Where the symbols take the points:
f: q820->q555, q241->q323, q71->q724, q591->q729, q804->q115, q511->q240, q854->q472, q115->q395, q395->q191, q121->q955, q576->q370, q773->q954, q288->q214, q287->q631, q955->q468, q844->q71, q52->q457, q788->q287, q201->q394, q939->q241, q191->q788, q370->q939, q614->q182, q555->q55, q214->q927, q100->q440, q323->q626, q472->q658, q658->q357, q240->q773, q394->q177, q265->q854, q133->q844, q457->q265, q217->q52, q626->q288, q177->q121, q55->q201, q927->q100, q182->q133, q631->q614, q357->q591, q221->q511, q285->q804, q724->q576, q729->q820, q468->q221, q954->q461, q440->q285, q461->q217
x: q820->q844, q241->q854, q71->q729, q591->q724, q804->q511, q511->q804, q854->q241, q115->q221, q395->q468, q121->q788, q576->q357, q773->q440, q288->q52, q287->q177, q955->q191, q844->q820, q52->q288, q788->q121, q201->q614, q939->q472, q191->q955, q370->q658, q614->q201, q555->q133, q214->q217, q100->q954, q323->q265, q472->q939, q658->q370, q240->q285, q394->q631, q265->q323, q133->q555, q457->q626, q217->q214, q626->q457, q177->q287, q55->q182, q927->q461, q182->q55, q631->q394, q357->q576, q221->q115, q285->q240, q724->q591, q729->q71, q468->q395, q954->q100, q440->q773, q461->q927

In the rows, 70 means zero.

The rows follow the links: the fewer symbols apart two points are, the more alike their rows tend to be.

Each row is also shifted at random along 4 hidden directions that mean nothing.

Each row, then its point:
 101    39    63    76    68    73    61    80    91    97    74    37    47    69    67    89    63    74    48   101    71    65    85    68    77    85    80    90    85    26; point q121
  82    84    53    68    60    76    77    43    68    57    82    89    88    72    87   105    91    85    99    65    68    64    85    59    46    77    97    73    50   109; point q440
  63    84    83    61    41    78    92    24    35    30    70    81    99    69    73    78    68   118    90    51    72    73    64    69    35    71    63    46    68    96; point q773
  73   101    86    97    85    87    75    74    34    50    75    67    85    58    61    52    75    56    73    43    69    72    49    44    88    50    59    71    46    80; point q820
  78    45    55    72    70    69    75    57    65    96    77    50    58    72    83    91    69    96    51    80    72    40    92    54    52    71    88   100    91    50; point q468
  42    19    55    52    65    50    83    66    83    98    56    70    61    51    94    60    58    77    59   100    73    47    85    86    46    58    68    57    87    66; point q288
  81    44    41    63    76    52    76    79    64   111   110    50    62    76    94    72    97    56    94    92    82    44   115    42    42    69    84    84    77    86; point q927
  80    93    81   101    70    94    66    82    51    48    61    57    85    60    50    71    62    58    72    52    76    92    42    56   102    59    59    53    40    66; point q555
  75    46    74    84    98    76    52    73    90    98    68   103    55    64    51    44    56    74    41    78    70    55    79    83    54    76    84    86    86    71; point q614
  59    70    54    63    93    61    42    60    88    95    79   112    60    77    62    70    77    76    53    64    52    60    91    95    60    93    95    99    69    84; point q472
  91    77    92    73    78    74    54    81    89    69    71    90    56    84    47    52    56    56    56    79    80    99    86   113    98    92    77    52    68    72; point q788
 109    74    67    79    58    86    89    40    47    67    98    60   100    83    75    97    86    96    89    81    86    68    88    32    50    71    90    75    62    86; point q240
 103    36    72    75    74    76    70    94    88    79    60    47    50    66    74    68    61    48    46   109    80    70    71    73    92    69    60    72    98    26; point q177
  85    58    68    49    89    58    46    58   103    81    67   110    45    82    60    72    68    78    55    75    64    63    82   116    53   102    97    84    82    80; point q854
  31   100    51    61    52    54    70    70    50    58    76    75    87    85    87    83    97    71   109    38    66    57    66    52    47    66    64    73    51    96; point q285
  69    26    50    62    76    49    77    44    80    91    66    85    73    52    87    89    72    94    65    92    69    52    90    87    44    72    92    64    75    82; point q214
  62    19    68    48    66    50    85    64    96    93    63    59    61    56    81    75    61    73    65   101    79    76    85    86    74    70    62    55    85    44; point q626
 114    58    84    87    74    82    70   106    84    81    69    31    51    75    67    71    66    35    60   103    80    92    59    67   113    69    64    72    84    24; point q394
  67    58    55    46    74    51    61    94   104    95    81    77    51    87    74    61    79    31    69    83    70    85    95    95    76    89    81    69    79    79; point q265
  76    85    80    90    49    85    81    57    49    41    51    46    90    49    70    92    71    66    81    54    59    81    35    43    87    54    61    77    42    49; point q576
  81   115    75   101    83    98    41    76    50    65    84    63    76    94    43    70    77    93    80    42    73    76    67    43    70    87    76    89    62    78; point q729
  87    51    92    48    45    62    93    55    76    51    48    55    71    66    70    79    49    79    57    92    74    96    59    96    91    74    57    45    74    43; point q241

The symbols that take the first to the second take the third to the fourth. What is the fourth?
Answer with the point's name.
  84    40    78    53    51    60    78    72    91    88    70    44    66    61    76    74    57    72    58   104    83    87    73    91    83    76    63    59    78    41
:   86    95    81    61    38    70    77    82    64    60    84    48    83    98    74    75    70    80   110    63    84   107    74    67    77    77    64    22    64    83
::   68    85    62    75   104    82    45    72    49    85   100    94    70    83    60    47    82    63    59    61    65    48    94    47    55    68    84   109    85    87
: q133

  73    85    66    65    46    87    86    62    33    60    87    40    88    89    77    71    85    99    96    67    80    68    78    33    41    70    65    53    76    86
:   42    69    60    68   103    73    54    58    68    90    77   121    71    58    72    54    82    58    66    59    56    36    82    74    51    69    93   102    68    85
::   89    90    79    62    39    75    90    57    45    44    76    58    86    83    75    91    79    92    93    65    75    94    72    65    61    71    60    37    63    97
: q357

  37    97    59    60    57    62    87    68    57    47    77    79    89    79    92    61    92    70   105    42    64    56    67    49    48    56    64    59    68   104
:   72    83    97    90    69    84    76    90    57    48    54    57    65    67    53    55    54    62    65    56    79    87    33    72    91    60    42    43    79    60
::   60    57    60    45    64    47    73    91   107    77    69    74    57    64    79    63    72    27    81    85    82    90    86   112    79    77    59    51    66    71
: q133

  67    76    70    55    55    53    96    81    82    59    68    65    79    63    84    64    78    37   106    83    77   108    65    86    87    56    59    26    45    88
:   73    64    57    76    63    70    78    47    46    82    79    50    87    66    88    91    86    91    82    73    68    52    92    36    39    66    88    86    69    74
::   50    98    73    90    87    75    54    47    51    61    83   100    84    62    60    64    72    79    62    42    60    57    55    53    58    59    78    96    51    86
: q265

  74    75   104    57    70    69    68    84    89    61    66    99    60    67    55    33    57    44    51    82    79    89    72   117    88    81    60    46    89    77
:   71   100    92    51    49    77    75    70    76    34    58    95    82    72    57    55    71    47    85    59    68   110    64    96    86    74    65    44    56    91
::   38    71    70    68    86    60    41   101   104   105    67    72    38    90    47    33    51    71    62    72    71    92    79    97    89    96    60    72    88    54
: q191

  81   106    80    57    48    81    72    55    54    36    86    86    80   100    72    67    80    80    88    46    73    78    74    65    59    79    68    54    68   108
:   80    73    69    98    99    93    61    63    51    73    65    77    72    50    69    77    81    67    60    57    61    30    54    35    65    52    79   106    65    68
::   75    45    80    72    99    56    49    78    99    89    64    96    60    63    56    50    51    58    41    86    66    74    75   106    79    79    77    84    81    65
: q241

  46    77    42    79    98    63    42    73    79   104    85    92    66    82    68    60    86    70    67    64    58    51    85    64    55    84    91   105    60    82
:   82    66    69    93   100    92    46    65    51    82    75    90    52    79    56    64    73    92    43    50    66    33    72    47    47    68    76   101    96    78
::   60    69    33    68    75    56    68    79    68   105    93    46    73    88    87    93    95    88    99    72    66    50    91    34    33    75    87    85    67    91
: q468

  51    39    68    54    54    58    76    81    84    75    56    40    57    72    78    79    50    88    61    89    76    89    78    89    78    83    56    51    83    24
:  107    56    61   102   110    85    52    74    77   102    90    85    63    55    65    62    79    43    54    87    80    44    78    53    75    62   100   107    68    69
::  100    97    72    95    72    97    67    66    57    54    79    39    79    80    55   103    80    77    82    54    67    73    46    29    85    76    83    95    47    54
: q191

  66    91    85    59    36    68    90    66    40    44    81    61    95    78    78    74    76    85   102    60    77    91    74    60    54    65    60    24    60    97
:   79    80    61    52    63    52    65    97    97    78    65    51    64    93    70    86    69    55    98    78    79   112    79   101    88    87    68    40    59    82
::   72    20    60    68    70    66    85    58    87    92    53    72    61    47    92    92    56    82    45    93    63    45    72    79    66    65    83    91    89    39
: q511

  41   110    55    60    48    67    61    65    44    61    80    85    74   108    80    74    82    88   100    44    62    71    72    51    41    77    70    62    68   101
:   81    87    88    71    42    93    90    70    47    38    63    38    82    85    68    74    63    73    63    74    73    83    47    55    89    63    50    58    69    51
::   48    88    61    95    77    82    59    66    45    56    52    62    71    75    61    79    59    96    68    28    58    46    40    34    62    66    58    89    70    67
: q115

  60    47    68    88   110    73    54    69    69    94    69    96    54    51    71    57    68    78    54    67    57    41    71    68    54    61    76   106    81    78
:   56   116    63    66    57    62    66    69    69    49    69    59    88    80    66    87    88    63   103    45    59   109    60    78   100    73    68    57    25    77
::   55    97    74    56    63    56    65    85    88    67    62    78    71    70    57    58    72    38    75    78    67   113    61   107   105    76    66    51    40    66
: q927

  59    80    71    62    51    62    92    32    58    45    68    64   105    58    80    96    81   107    97    52    79    82    58    58    55    57    77    53    42    86
:  117    64   102    87    69    90    81    85    69    48    56    66    61    64    60    56    56    44    56    80    80    77    46    71   108    61    51    51    84    57
::   53    43    64    66    59    69    83    37    58    81    74    61    71    64    90    78    76   102    61    75    60    37    90    49    36    70    71    91    89    59
: q820

